Here is a tiny trained network, its code and every weight. The questions are about switching its units off for an input and a class, where a switched-off unit gives its printed mean instead of its output.

import numpy as np


def w(rows, s, z=0):
    codes = np.array(rows[::2]) - 128.0
    scale = np.full(codes.shape[1], s)
    scale[-1] = z or s
    return codes * scale


def norm(h):
    return h / np.sqrt((h * h).mean(-1, keepdims=True) + 1e-5)


def f(y):
    return np.maximum(y, 0)


def log_softmax(a):
    a = a - a.max(-1, keepdims=True)
    return a - np.log(np.exp(a).sum(-1, keepdims=True))


def net(x, mask):
    res = np.array(x, float).reshape(1, 3) / 4 @ E
    u = 0
    for l in range(4):
        y = f(norm(res) @ A[l][:, :-1].T + A[l][:, -1])
        res = res + np.where(mask[u : u + 3], y, B[l][:, -1]) @ B[l][:, :-1]
        u += 3
    return log_softmax(norm(res)[-1] @ U[:, :-1].T + U[:, -1])


A, B = {}, {}
E = w([
[181,255,87,180],'x0',
[60,179,173,111],'x1',
[135,149,94,89],'x2',
],0.0071)
A[0] = w([
[2,221,202,97,6],'L0N1',
[229,107,174,119,29],'L0N2',
[98,130,50,132,101],'L0N3',
],0.0072,0.0022)
B[0] = w([
[251,78,137,132,254],'L0N1',
[192,102,81,73,159],'L0N2',
[155,52,148,135,151],'L0N3',
],0.012,0.0038)
A[1] = w([
[31,101,139,105,164],'L1N1',
[240,89,217,68,4],'L1N2',
[105,2,194,64,175],'L1N3',
],0.0059,0.0012)
B[1] = w([
[147,190,2,44,152],'L1N1',
[208,52,50,157,235],'L1N2',
[75,167,108,169,253],'L1N3',
],0.0091,0.0056)
A[2] = w([
[1,154,120,214,99],'L2N1',
[21,99,147,67,255],'L2N2',
[133,85,207,245,18],'L2N3',
],0.0069,0.0014)
B[2] = w([
[216,160,60,63,197],'L2N1',
[6,221,169,171,251],'L2N2',
[208,229,157,128,202],'L2N3',
],0.012,0.0016)
A[3] = w([
[37,245,72,219,253],'L3N1',
[137,236,145,189,13],'L3N2',
[90,254,108,85,43],'L3N3',
],0.0067,0.0025)
B[3] = w([
[26,194,246,101,254],'L3N1',
[99,54,131,4,179],'L3N2',
[114,149,118,107,177],'L3N3',
],0.012,0.0047)
U = w([
[231,103,182,161,254],'0',
[109,206,253,67,2],'1',
],0.0076,0.00041)

Each question gives the input, the list of numbers given to net, and the class t.
The units are the neurons (one row each of A and B). Each row of codes is followed by its name. A weight is (code - 128) times the scale printed after its matrix; where a second scale follows, it is the last column's (A, B and U).
mask holds one flag per neuron, layer by layer. A switched-off neuron (its flag False) gives its mean, the last column of its row in B, instead of its output. The means were averaged over made-up inputs and are rounded, as every weight is.
A unit's drop is (log p(t) with every unit on - log p(t) with that unit switched off) / (log p(t) with every unit on - log p(t) with every unit switched off).
The circuit of an input: a set's keep is (log p(t) with only the set's units on - log p(t) with every unit switched off) / (log p(t) with every unit on - log p(t) with every unit switched off). Starting from all 12 units, units are removed one at a time, each time the one whose removal leaves the highest keep (on an exact tie, the one counted first), for as long as the keep stays at least 0.8.
circuit, biggest first: the units of the circuit, biggest drop first
k most important neurons: the k neurons with the biggest drops, biggest first
k most important neurons of layer l: the k neurons of layer l with the biggest drops, biggest first
drop of u: that unit's drop, to one decimal
input [-6,8,3], class 0: circuit, biggest first -> (L0N1, L3N1)
input [-7,-5,-3], class 1: circuit, biggest first -> (L0N1, L2N2, L1N3)
input [5,6,5], class 0: most important neuron of layer 0 -> (L0N1)
input [7,-6,-1], class 1: 3 most important neurons -> (L0N1, L1N2, L3N1)
input [-8,-5,-6], class 1: 2 most important neurons -> (L0N1, L2N2)
input [0,0,1], class 0: 3 most important neurons -> (L2N2, L0N3, L2N1)
input [4,4,4], class 0: 2 most important neurons -> (L0N1, L3N1)
input [6,-5,-1], class 1: 3 most important neurons -> (L0N1, L1N2, L2N1)
input [-3,3,-3], class 0: drop of L1N2 -> 0.1
input [3,5,8], class 0: drop of L2N2 -> 0.0
